Below is a small trained network, with its code and all its weights. Each question gives an input and a class and asks what happens when units are switched off, that is, made to give their printed mean instead of their output.

import numpy as np


def w(rows, s, z=0):
    codes = np.array(rows[::2]) - 128.0
    scale = np.full(codes.shape[1], s)
    scale[-1] = z or s
    return codes * scale


def norm(h):
    return h / np.sqrt((h * h).mean(-1, keepdims=True) + 1e-5)


def f(y):
    return np.maximum(y, 0)


def log_softmax(a):
    a = a - a.max(-1, keepdims=True)
    return a - np.log(np.exp(a).sum(-1, keepdims=True))


def net(x, mask):
    res = np.array(x, float).reshape(1, 8) / 4 @ E
    u = 0
    for l in range(4):
        y = f(norm(res) @ A[l][:, :-1].T + A[l][:, -1])
        res = res + np.where(mask[u : u + 5], y, B[l][:, -1]) @ B[l][:, :-1]
        u += 5
    return log_softmax(norm(res)[-1] @ U[:, :-1].T + U[:, -1])


A, B = {}, {}
E = w([
[216,186,36],'x0',
[123,127,137],'x1',
[151,194,197],'x2',
[137,154,1],'x3',
[130,193,120],'x4',
[143,106,106],'x5',
[118,128,104],'x6',
[79,187,74],'x7',
],0.0052)
A[0] = w([
[116,243,49,239],'L0N0',
[254,81,28,122],'L0N1',
[149,77,126,163],'L0N2',
[231,108,212,44],'L0N3',
[48,202,63,253],'L0N4',
],0.0084,0.002)
B[0] = w([
[128,169,228,255],'L0N0',
[159,254,106,238],'L0N1',
[54,69,102,164],'L0N2',
[163,170,114,198],'L0N3',
[100,141,164,229],'L0N4',
],0.0079,0.0055)
A[1] = w([
[131,124,126,79],'L1N0',
[104,121,103,1],'L1N1',
[122,107,128,43],'L1N2',
[147,83,95,187],'L1N3',
[8,180,119,147],'L1N4',
],0.014,0.0027)
B[1] = w([
[187,83,116,128],'L1N0',
[129,71,144,133],'L1N1',
[141,134,130,133],'L1N2',
[142,156,219,147],'L1N3',
[50,255,116,253],'L1N4',
],0.0061)
A[2] = w([
[154,168,243,139],'L2N0',
[181,199,101,133],'L2N1',
[45,10,44,2],'L2N2',
[118,67,204,162],'L2N3',
[154,88,171,207],'L2N4',
],0.012,0.0019)
B[2] = w([
[129,57,199,255],'L2N0',
[190,74,132,219],'L2N1',
[83,160,180,148],'L2N2',
[98,106,32,180],'L2N3',
[73,70,8,161],'L2N4',
],0.011,0.0085)
A[3] = w([
[116,132,254,136],'L3N0',
[85,155,154,77],'L3N1',
[78,110,58,1],'L3N2',
[129,119,116,74],'L3N3',
[29,46,55,239],'L3N4',
],0.0078,0.0036)
B[3] = w([
[109,2,123,251],'L3N0',
[90,242,212,162],'L3N1',
[222,55,75,141],'L3N2',
[57,220,82,128],'L3N3',
[184,187,26,255],'L3N4',
],0.0071,0.0048)
U = w([
[82,159,141,177],'0',
[138,139,123,3],'1',
[92,74,91,161],'2',
[123,106,189,208],'3',
[251,172,159,77],'4',
],0.021,0.0046)

Each question gives the input, the list of numbers given to net, and the class t.
The units are the neurons (one row each of A and B). Each row of codes is followed by its name. A weight is (code - 128) times the scale printed after its matrix; where a second scale follows, it is the last column's (A, B and U).
mask holds one flag per neuron, layer by layer. A switched-off neuron (its flag False) gives its mean, the last column of its row in B, instead of its output. The means were averaged over made-up inputs and are rounded, as every weight is.
A unit's drop is (log p(t) with every unit on - log p(t) with that unit switched off) / (log p(t) with every unit on - log p(t) with every unit switched off).
The circuit of an input: a set's keep is (log p(t) with only the set's units on - log p(t) with every unit switched off) / (log p(t) with every unit on - log p(t) with every unit switched off). Starting from the 12 units with the biggest drops (on a tie, the unit counted first), units are removed one at a time, each time the one whose removal leaves the highest keep (on an exact tie, the one counted first), for as long as the keep stays at least 0.8.
units of the circuit, in order: the units of the circuit, biggest drop first
top k neurons: the k neurons with the biggest drops, biggest first
k most important neurons of layer l: the k neurons of layer l with the biggest drops, biggest first
drop of u: that unit's drop, to one decimal
input [2,3,8,4,-4,2,7,7], class 3: units of the circuit, in order	L0N0, L3N0, L2N0
input [-4,-6,3,5,-7,-4,-2,0], class 0: 2 most important neurons of layer 0	L0N0, L0N2
input [0,-2,-5,3,-4,-4,-6,-3], class 4: units of the circuit, in order	L0N1
input [8,-4,0,-3,6,-2,8,5], class 3: units of the circuit, in order	L0N0, L3N4, L0N4
input [1,-2,-2,7,3,8,2,5], class 4: units of the circuit, in order	L2N1, L0N0
input [-4,-1,-7,-8,-4,6,6,8], class 0: 2 most important neurons of layer 2	L2N0, L2N2
input [-3,7,-5,2,6,7,-2,-4], class 1: top 2 neurons	L2N0, L0N2
input [-6,6,7,-4,-1,-2,8,-8], class 2: top 2 neurons	L2N3, L2N4
input [1,-1,-4,-1,3,-2,7,-8], class 4: top 3 neurons	L0N1, L0N0, L2N0
input [-2,-1,-3,-6,2,0,-5,3], class 2: 2 most important neurons of layer 0	L0N1, L0N4
input [0,4,1,8,-7,8,-5,4], class 4: top 2 neurons	L0N1, L2N1
input [-1,1,-3,-4,3,1,1,-1], class 2: top 2 neurons	L0N1, L0N4
input [-6,7,7,-8,-5,3,5,-2], class 2: 2 most important neurons of layer 2	L2N3, L2N4
input [6,-3,-5,3,-1,7,5,5], class 4: top neuron	L2N1
input [6,1,-3,-6,-8,-3,-3,2], class 4: top 3 neurons	L0N1, L0N0, L2N0
input [4,0,4,2,8,2,3,3], class 3: top 2 neurons	L0N0, L3N4
input [-3,4,-7,-2,1,-5,0,2], class 0: top 2 neurons	L2N0, L0N0
input [-6,-6,-5,-8,7,-6,-1,-2], class 2: top 2 neurons	L0N1, L2N3
input [4,4,2,4,0,-7,-5,2], class 3: drop of L0N0	0.7
input [-1,2,-3,-7,-5,3,-2,-7], class 2: drop of L3N1	0.0
input [3,-8,3,-5,6,-6,5,2], class 3: most important neuron of layer 3	L3N0
input [4,5,-3,1,-4,7,-8,6], class 4: drop of L2N1	0.1
input [3,-5,4,-6,-3,0,4,-6], class 2: 2 most important neurons of layer 2	L2N4, L2N3
input [-5,-8,0,-1,-6,3,6,2], class 0: 2 most important neurons of layer 0	L0N0, L0N2
